In the rows, zero is written as 128.
Each row of numbers belongs to one of the objects below and depends on some of the facts about them. Some rows are named. Which object is each other row?

How the objects are related:
ω: is directly part of; Σ: is directly followed by; Λ: refers to; Ψ: uses
ω(velin, biplo); ω(veser, zogrilo); ω(bribu, pifil); ω(rupa, tranor); ω(skestan, zogrilo); ω(tigar, vodrur); ω(disu, zogrilo)
ω(postol, pifil); ω(napim, bulen); ω(tuzam, klopin); ω(mafe, pifil); ω(nestuk, getin); ω(kuzur, gizen); ω(groplas, zoklur)
ω(flelu, gori); ω(basti, gizen); ω(zavistis, siskar); ω(bifluk, bulen); ω(vaplok, toruk); ω(kobre, loflol); ω(klabisa, troplim)
ω(plokes, flibru); ω(guki, siskar); ω(fufi, zudruko); ω(zigevel, siskar); ω(fetrebom, skibon); ω(drelar, gori); ω(pabro, gori)
ω(ploko, kinal); ω(brostulum, bulen); ω(nuskigi, brinar); ω(stinedem, zokisok); ω(briskik, gori); ω(gufli, labom); ω(tretemu, labom)
ω(labri, tranor); ω(fupan, stemum); ω(leflo, bulen); ω(plabrek, stemum); ω(pegre, stemum); ω(distem, pifla); ω(tidok, grenam)
ω(skiflon, bestonik); ω(betol, troplim); ω(mopan, zudruko); ω(mezal, pifil); ω(briflo, dristem); ω(vugan, tadrodrek); ω(grebuk, pifil)
ω(gristas, tranor); ω(natroram, stavan); ω(genor, zaklor); ω(skugrinul, flibru); ω(tresta, zogrilo); ω(trupekol, bulen); ω(zotisas, getin)
ω(dreskel, gizen); ω(distun, toruk); ω(daga, getin); ω(fliklak, tadrodrek); ω(difik, klibefos); ω(bofar, biplo); ω(plezes, stemum)
ω(bebren, pifla); ω(kloflem, buse); ω(zufles, loflol); ω(skistir, gizen); ω(klabral, gizen); ω(sostok, biskedris); ω(flodrar, brinar)
ω(flalu, kagal); ω(pebram, bulen); ω(ligrapo, stemum); ω(braragral, valeta); ω(traflal, pifil); ω(klibraral, stiribru); ω(tobis, zogrilo)
ω(flupas, skibon); ω(plibus, loflol); ω(baflo, stemum); ω(ziste, klibefos); ω(boger, toruk); ω(skodonur, bulen); ω(samaflom, brinar)
ω(grogro, zoklur); ω(veflir, zudruko); ω(bribrek, pifil); ω(dagron, gori); ω(budoklur, poponer); ω(fudel, getin); ω(kabruvur, labom)
ω(rokedes, vodrur); ω(sipam, flidrel); ω(zifos, troplim); ω(gutru, stiribru); ω(klelil, valeta); ω(fefloskel, getin); ω(madi, vodrur)
ω(zista, stavan); ω(dini, toruk); ω(tural, zoklur); ω(flostu, pladi); ω(bipigok, stiribru); ω(gededral, gori); ω(puflu, sagol)
ω(flidrul, bribru); ω(storas, gori); ω(ditrul, bulen); ω(klodemor, kinal); ω(fiklos, labom); ω(tuklas, bribru); ω(trigra, pifla)
ω(fovati, bulen); ω(leflel, zogrilo); ω(kladok, stavan); ω(raplodror, troplim); ω(rutral, kagal); ω(stubrogro, flidrel); ω(bimis, toruk)
ω(sefla, klibefos); ω(vegrul, getin); ω(skelo, grotral); ω(skasun, flibru); ω(stegem, tranor); ω(flukem, flidrel); ω(kagufes, zudruko)
ω(gino, skibon); ω(zagim, flibru); ω(kegru, pifla); ω(stogadan, toruk); ω(grufle, flibru); ω(tredok, biplo); ω(neplolur, dristem)
ω(kudren, tadrodrek); ω(skagro, brinar); ω(klevos, stemum); ω(zibek, flibru); ω(kugrul, flibru); ω(plibuk, sagol); ω(totrok, stemum)
ω(namuk, biskedris); ω(gota, stiribru); ω(driklagro, getin); ω(driro, biplo); ω(fufigik, bestonik); ω(grozir, toruk); ω(nofleplo, zudruko)
ω(sosko, flibru); ω(muvi, grenam); ω(zemem, biskedris); ω(fletra, gizen); ω(dribrul, zaklor); ω(stavur, toruk); ω(muklim, valeta)
ω(bikluk, zoklur); ω(traplo, pifil); ω(stistol, bestonik); ω(stastar, gori); ω(skubam, poponer); ω(klogu, gizen); ω(vitun, zaklor)
ω(rilos, troplim); ω(zenin, gobrok); ω(stagris, tranor); ω(klotro, poponer); ω(fegu, gizen); ω(klabupok, getin); ω(postim, flibru)
ω(tukur, getin); ω(stilum, gori); ω(sitron, tranor); ω(rubo, zoklur); Σ(velin, bofar); Σ(veser, leflel); Σ(bribu, grebuk)
Σ(rupa, gristas); Σ(skestan, disu); Σ(disu, tobis); Σ(postol, mezal); Σ(napim, brostulum); Σ(mafe, bribu); Σ(nestuk, zotisas)
Σ(kuzur, skistir); Σ(groplas, tural); Σ(flelu, stastar); Σ(basti, fletra); Σ(zavistis, guki); Σ(bifluk, fovati); Σ(vaplok, boger)
Σ(klabisa, zifos); Σ(plokes, sosko); Σ(fufi, mopan); Σ(zigevel, zavistis); Σ(fetrebom, flupas); Σ(drelar, flelu); Σ(pabro, briskik)
Σ(brostulum, skodonur); Σ(nuskigi, flodrar); Σ(briskik, gededral); Σ(gufli, fiklos); Σ(labri, stegem); Σ(fupan, totrok); Σ(leflo, pebram)
Σ(plabrek, klevos); Σ(pegre, ligrapo); Σ(tidok, muvi); Σ(skiflon, stistol); Σ(betol, raplodror); Σ(mezal, bribrek); Σ(vugan, fliklak)
Σ(grebuk, traplo); Σ(genor, dribrul); Σ(skugrinul, plokes); Σ(tresta, veser); Σ(zotisas, daga); Σ(dreskel, fegu); Σ(distun, grozir)
Σ(daga, fefloskel); Σ(fliklak, kudren); Σ(bofar, tredok); Σ(plezes, plabrek); Σ(bebren, distem); Σ(zufles, kobre); Σ(skistir, basti)
Σ(klabral, klogu); Σ(sostok, zemem); Σ(flodrar, samaflom); Σ(pebram, trupekol); Σ(ligrapo, baflo); Σ(braragral, muklim); Σ(traflal, postol)
Σ(klibraral, gota); Σ(tobis, tresta); Σ(flupas, gino); Σ(plibus, zufles); Σ(baflo, plezes); Σ(ziste, sefla); Σ(boger, stogadan)
Σ(skodonur, ditrul); Σ(samaflom, skagro); Σ(grogro, bikluk); Σ(veflir, nofleplo); Σ(bribrek, mafe); Σ(dagron, drelar); Σ(budoklur, skubam)
Σ(fudel, nestuk); Σ(kabruvur, tretemu); Σ(rokedes, tigar); Σ(sipam, stubrogro); Σ(zifos, rilos); Σ(klelil, braragral); Σ(madi, rokedes)
Σ(zista, kladok); Σ(dini, bimis); Σ(bipigok, gutru); Σ(gededral, storas); Σ(flidrul, tuklas); Σ(storas, dagron); Σ(ditrul, bifluk)
Σ(klodemor, ploko); Σ(fiklos, kabruvur); Σ(trigra, kegru); Σ(fovati, leflo); Σ(kladok, natroram); Σ(raplodror, klabisa); Σ(rutral, flalu)
Σ(sefla, difik); Σ(vegrul, fudel); Σ(skasun, postim); Σ(stegem, rupa); Σ(flukem, sipam); Σ(kagufes, fufi); Σ(zagim, grufle)
Σ(kegru, bebren); Σ(stogadan, stavur); Σ(grufle, skugrinul); Σ(tredok, driro); Σ(neplolur, briflo); Σ(klevos, fupan); Σ(zibek, skasun)
Σ(kugrul, zagim); Σ(plibuk, puflu); Σ(gota, bipigok); Σ(driklagro, klabupok); Σ(fufigik, skiflon); Σ(grozir, vaplok); Σ(nofleplo, kagufes)
Σ(sosko, zibek); Σ(zemem, namuk); Σ(fletra, dreskel); Σ(dribrul, vitun); Σ(stavur, dini); Σ(bikluk, groplas); Σ(klogu, kuzur)
Σ(stagris, labri); Σ(klotro, budoklur); Σ(klabupok, tukur); Σ(tukur, vegrul); Σ(stilum, pabro); Σ(sitron, stagris); Σ(rubo, grogro)
Λ(postol, tresta); Λ(napim, zenin); Λ(groplas, zaklor); Λ(kobre, bestonik); Λ(fufi, bestonik); Λ(ploko, mafe); Λ(brostulum, rubo)
Λ(nuskigi, gori); Λ(plabrek, muklim); Λ(tidok, fetrebom); Λ(skiflon, tresta); Λ(tresta, gristas); Λ(zotisas, grotral); Λ(dreskel, bulen)
Λ(bofar, dristem); Λ(plezes, leflo); Λ(kloflem, zenin); Λ(flodrar, zenin); Λ(flalu, grotral); Λ(flupas, stiribru); Λ(plibus, vozum)
Λ(grogro, klibefos); Λ(dagron, fefloskel); Λ(rokedes, kudren); Λ(gutru, zenin); Λ(fefloskel, bestonik); Λ(dini, zudruko); Λ(tural, zenin)
Λ(klodemor, kloflem); Λ(kladok, vaplok); Λ(raplodror, pifla); Λ(bimis, skelo); Λ(sefla, labom); Λ(vegrul, vozum); Λ(skelo, biplo)
Λ(stegem, bestonik); Λ(kagufes, gobrok); Λ(grufle, studo); Λ(namuk, stistol); Λ(driro, zaklor); Λ(nofleplo, rubo); Λ(sosko, ploko)
Λ(fletra, vodrur); Λ(bikluk, briskik); Λ(traplo, kagal); Λ(stistol, zoklur); Λ(klogu, zokisok); Λ(fegu, bulen); Λ(postim, troplim)
Λ(sitron, bestonik); Ψ(tigar, pifla); Ψ(napim, toplal); Ψ(nestuk, fetrebom); Ψ(groplas, fetrebom); Ψ(flelu, labom); Ψ(kobre, kuzur)
Ψ(klabisa, skibon); Ψ(ploko, fetrebom); Ψ(nuskigi, stiribru); Ψ(gufli, skibon); Ψ(mopan, toplal); Ψ(mezal, rilos); Ψ(gristas, puflu)
Ψ(skugrinul, difik); Ψ(trupekol, tadrodrek); Ψ(zotisas, nuskigi); Ψ(dreskel, guki); Ψ(distun, zudruko); Ψ(bebren, difik); Ψ(zufles, mafe)
Ψ(pebram, ploko); Ψ(traflal, gristas); Ψ(tobis, bribru); Ψ(baflo, skibon); Ψ(boger, gori); Ψ(skodonur, fetrebom); Ψ(samaflom, skibon)
Ψ(dagron, flostu); Ψ(budoklur, siskar); Ψ(kabruvur, fetrebom); Ψ(sipam, zogrilo); Ψ(gutru, fetrebom); Ψ(klelil, pifla); Ψ(madi, fetrebom)
Ψ(tural, tadrodrek); Ψ(flostu, guki); Ψ(bipigok, toplal); Ψ(flidrul, skibon); Ψ(storas, flukem); Ψ(ditrul, kagal); Ψ(tuklas, kuzur)
Ψ(trigra, nuskigi); Ψ(raplodror, fetrebom); Ψ(rutral, gizen); Ψ(stubrogro, genor); Ψ(sefla, brinar); Ψ(skelo, bofar); Ψ(stegem, fetrebom)
Ψ(kagufes, zokisok); Ψ(gino, gizen); Ψ(stogadan, flostu); Ψ(grufle, gizen); Ψ(kudren, klopin); Ψ(kugrul, grotral); Ψ(totrok, loflol)
Ψ(gota, bribru); Ψ(driro, pifil); Ψ(fufigik, valeta); Ψ(sosko, flostu); Ψ(muvi, skibon); Ψ(fletra, stiribru); Ψ(stavur, buse)
Ψ(stistol, flostu); Ψ(stastar, pladi); Ψ(skubam, buse); Ψ(klogu, brinar); Ψ(stagris, skibon); Ψ(stilum, skibon); Ψ(rubo, toplal)

Named rows:
poponer: [122 122 128 120 130 129 119 122 140 105 126 119 137 127 111 112 132 130
 129 129 129 130 125 116 133 127 133 124 130]
zista: [122 142 133 132 128 128 131 132 135 102 115 136 125 125 125 140 131 134
 122 138 129 126 130 132 119 120 148 132 129]
zibek: [161 110 100 136 129 126 135 126 127 157 151 134 128 139 148 106 121 126
 140 111 115 137 139 137 142 170 119 125 120]
sosko: [184 109 110 145 125 116 133 127 120 151 138 134 116 141 134 129 123 131
 147 111 114 128 136 126 139 159 132 116 121]
flibru: [143 123 114 126 133 124 124 120 148  89 127 126 135 130 114 105 128 135
 134 125 122 133 133 120 136 143 148 125 127]
skasun: [166 105  98 135 129 127 134 126 125 171 161 129 129 141 151 100 120 123
 142 106 114 138 139 136 144 172 110 124 120]
skibon: [118 118 130 123 131 134 116 130 148 102 135 124 138 126 112 103 130 129
 126 131 131 133 131 119 130 123 131 124 131]
leflel: [133 115 123 127 126 132 127 130 120 168 148 124 130 133 140 119 125 122
 132 118 126 132 128 133 132 137 104 126 126]
fufi: [148 124 134 141 125 128 124 135 120 152 133 130 123 121 132 126 127 122
 129 122 131 126 134 128 127 131 125 124 127]
grozir: [124 137 129 133 128 128 131 131 131 114 122 136 125 127 131 135 127 131
 124 133 129 126 131 134 122 124 139 130 128]
kinal: [122 121 129 119 130 129 119 120 141 107 127 118 137 127 111 112 130 130
 129 129 129 130 125 117 133 125 131 124 130]
pladi: [119 115 130 126 129 140 114 139 152  97 137 126 138 128 108 108 128 132
 130 135 128 135 137 116 130 106 124 118 131]
grotral: [126 101 121  96 131 139 110 128 137  95 118 117 143 133 125  91 156 129
 121 141 126 134 134 125 126 122 139 135 137]
gobrok: [104 129 118 102 134 131 123 118 144 105 136 117 145 128 113 118 133 129
 127 136 118 134 121 118 134 129 127 130 130]
velin: [123 141 132 135 128 128 132 132 136 100 115 137 124 125 126 140 129 133
 122 137 130 125 130 132 120 117 148 131 129]
tadrodrek: [124 110 133 120 131 136 113 136 148 102 134 120 139 128 111 105 131 130
 127 135 127 132 134 119 129 117 135 122 132]
buse: [119 113 140 121 136 132 109 131 153 103 139 115 143 127 114 105 118 128
 125 130 128 128 129 123 130 129 143 124 129]
zaklor: [ 94 129 121 116 133 127 124 120 143 107 145 116 138 133 107 113 140 126
 131 135 122 132 118 120 133 124 137 129 131]

Which object is each row?
No name comes twice in this set of rows, the named rows included.
[118 116 133 124 132 134 116 134 149 101 135 122 140 127 113 107 123 128
 127 131 128 132 133 120 130 120 133 122 130] | gizen
[159 120 105 139 130 125 139 127 135 133 140 139 125 137 143 114 122 130
 136 119 116 135 141 136 136 162 137 127 121] | plokes
[135 118 118 124 123 133 122 134 123 126 122 134 128 126 140 103 160 121
 119 137 133 131 138 138 114 146 138 136 136] | difik
[149 138 135 134 125 121 127 124 120 122 105 133 122 121 125 151 121 134
 128 126 131 121 128 123 126 136 136 125 127] | sefla
[114 115 131 120 108 120  91 127  88 162 120 113 116 132 146 123 175 126
 122 124 123 134 125 122 129 155 110 144 128] | storas
[146 119 129 136 124 128 123 135 120 161 139 129 126 125 135 124 125 121
 130 120 129 127 133 129 128 145 113 122 127] | plabrek
[146 111 135 157 127 129 135 139 102 191 165 115 119 129 143  90 134 113
 140 110 136 128 134 134 155  74 114 135 124] | dini
[134 129 138 134 136 114 157 141 116 160 100 136 130 113 121 164 109 134
 134 128 142 116 124 124 114 122 152 136 136] | napim
[158  99 126 128 122 132 119 132 110 198 149 121 128 130 148 112 115 118
 134 106 128 131 134 129 137 153  83 119 125] | traplo
[ 95 123 146 135 115 127  94 140 116 136 134 119 120 129 138 132 141 130
 120 125 123 135 130 124 129 140 112 137 122] | gededral
[ 94 121 129 111 138 134 119 129 157 105 152 116 148 130 113 109 127 126
 125 137 119 134 124 126 131 130 138 129 129] | pifla
[115 115 120 118 129 136 132 132 127 156 154 127 132 142 140 130 118 126
 133 124 119 135 126 133 132 129  98 125 125] | gristas
[150 141 121 114 126 135 139  95 106 161 144 117 121 133 140 124 129 107
 128 120 129 120 113 137 138 120  87 115 126] | nestuk
[102 103 111 105 139 132 161 141 115 214 154 125 147 132 148 133 108 123
 139 119 129 135 122 133 127 134  87 136 133] | leflo
[147 134 129 117 128 143 134 111 120 145 146 120 124 133 139 119 126 107
 123 129 128 120 123 142 131 108  99 115 128] | fudel

The same objects again, as new rows of numbers:
Some objects and their rows:
stagris: [130 144 223 157 123 102 164 101 148 155 145 116 104 111  88 101 145 157
 114 119 116 109  98 165 137 136 131 189]
sefla: [126 169 158 156 127 104 203 118 156 143 168 132 104 114  91  95 203 165
 161 121 129 112 122 124 133 152 123 141]
stiribru: [157 143 146 180 123 112 187 103 153 138 135 125 111 115  85 103 135 156
 141 141 124 141  86 126 172 108 107 132]
drelar: [153 145 150 157 124 105 163 101 153 129 135  96 207 115  85 122 134 183
 108 115 189 113  79 122 182 106 120 161]
kobre: [160 183 147 192 123 101 159 104 150 160 142  94 135 122 100  96 151 158
 114 111 121 110 133 156 154 150 111 133]
briskik: [156 149 154 197 122 104 171 101 150 108 134  99 103 143  84 138 130 157
 117 146 122 107  91 154 149 119 108 132]
leflo: [178 143 163 155 122 101 160 103 181 129 130 124 196 116  84 105 130 189
 105 146 196 123  80 124 180 119 143 139]
dreskel: [132 159 179 155 122  97 181 103 160 110 148 119 236 116 102 127 161 172
 159 110 217 111  83 116 136 146 123 132]
kinal: [142 149 153 163 121 107 183 104 159 144 131 108 113 116  86 103 134 157
 142 135 124 141  90 127 156 109 107 133]
basti: [150 167 148 157 123 107 162 102 149 133 139  97 158 115  87 108 142 161
 119 138 173 114  86 132 185 112 112 149]
zenin: [158 142 151 161 143 102 170  98 150 111 135  97 110 118  83  96 136 168
 141 151 139 128  87 149 135 106 127 133]
skasun: [136 137 148 153 130 116 161 103 150 124 136  94 220 113  85 140 134 188
 115 107 183 112  82 118 179 105 107 165]
klodemor: [127 139 146 155 154 102 204 103 147 159 132 110  97 116  87  94 160 163
 120 116 116 138 117 122 130 103 129 165]
flelu: [151 140 149 148 125 104 165 101 148 156 128  93 192 117  83 140 128 185
 104 113 184 122  80 122 186  98 109 181]
gota: [124 171 160 156 133 105 186 108 158 141 148  95 100 114  87  92 174 169
 138 123 121 116 117 139 137 132 118 145]
distem: [159 170 148 156 122 106 169 102 153 152 133  93 114 115  86 102 141 159
 108 151 160 117  91 144 182 104 112 166]
bipigok: [130 180 155 170 122 104 173 102 149 136 143  89 105 116  85  97 146 158
 120 144 135 111 110 146 142 121 111 140]
ploko: [130 193 150 157 123 111 162 103 167 144 136 138 104 125  88 112 137 194
 146 153 120 112 127 134 136 124 110 174]

Which object is each row?
No name comes twice in this set of rows, the named rows included.
[172 171 149 152 120 103 160 102 204 145 133 142 201 134  85 119 126 220
 116 150 207 116  84 121 165 120 137 188] | pebram
[130 161 145 156 150 137 190 115 195 153 151 221 100 117  83  93 177 212
 173 157 117 113 113 137 134 133 112 167] | fetrebom
[139 165 143 153 147 101 157  99 152 162 134 108 249 131 109 107 132 159
 109 109 183 177  83 136 206 106 111 161] | fefloskel
[130 142 143 171 130 101 178 111 152 170 136 123 106 115 114  98 154 171
 108 109 112 112 136 150 136 135 114 138] | sitron

Now the same objects, written a new way:
Some objects and their rows:
gino: [142 124 123 104 119 142 108 122 133 129 135 116  86 144]
grufle: [140 133 125  90 125 142 103 131 132 148 143 126  81 155]
tuklas: [137 116 131 103 121 133 105 127 137 118 128 116  66 139]
klelil: [129 120 142 101 118 123 103 133 137 120 116 122  48 127]
tobis: [137 131 125 103 120 139 108 126 129 142 130 120  88 138]
genor: [130 124 127  98 119 117 100 136 134 119 116 119  32 110]
grenam: [142 147 134  97  94 136 112 120 132 119 137 114  40 101]
kladok: [135 120 124  99 119 133 103 125 134 117 130 115  51 136]
flupas: [129 127 126  97 119 130 103 129 130 129 127 118  51 129]
disu: [138 118 124 103 122 131 103 129 136 118 127 116  63 132]
fupan: [161 156 113 121  98 143 104 104 130 125 108 132  48 146]
postol: [128 126 124  97 120 133 102 129 132 131 124 120  52 137]
kugrul: [141 114 138  93 127 126  97 138 146 115 130 125  52 146]
skiflon: [134 121 123  98 119 133 103 125 134 117 130 115  48 139]
klotro: [135 114 132 102 119 123 101 130 140 107 120 117  41 126]
driro: [144 135 118 106 114 148 108 112 129 132 135 119  77 154]
kloflem: [144 133 127 130 119 154 100 119 128 115 140 121  78 113]
pifil: [142 147 125  96  96 134 109 123 131 121 134 113  34  95]

Name these rows:
No name comes twice in this set of rows, the named rows included.
[149 143 121  96 122 142 105 128 131 153 138 129  91 152] | skugrinul
[154 159 114 116 101 136 108 114 127 139 111 130  65 132] | gristas
[143 153 126 132 112 166 104 109 119 138 138 129  88 127] | tural
[154 147 104 111 107 140 106 113 127 130 126 121  61 132] | rilos
[161 174 119 109  95 140  99 109 129 138 113 144  28 151] | postim
[138 120 117 100 120 126 102 130 134 117 128 114  49 120] | puflu
[155 159 122 103 106 147 103 115 130 148 127 139  59 161] | sosko
[163 171 119 110  98 137 100 114 131 139 113 143  42 146] | skasun
[138 135 130 106 113 134 107 124 131 133 121 124  66 135] | skelo
[128 129 132 121 125 150  99 127 125 124 140 121  69 108] | flodrar

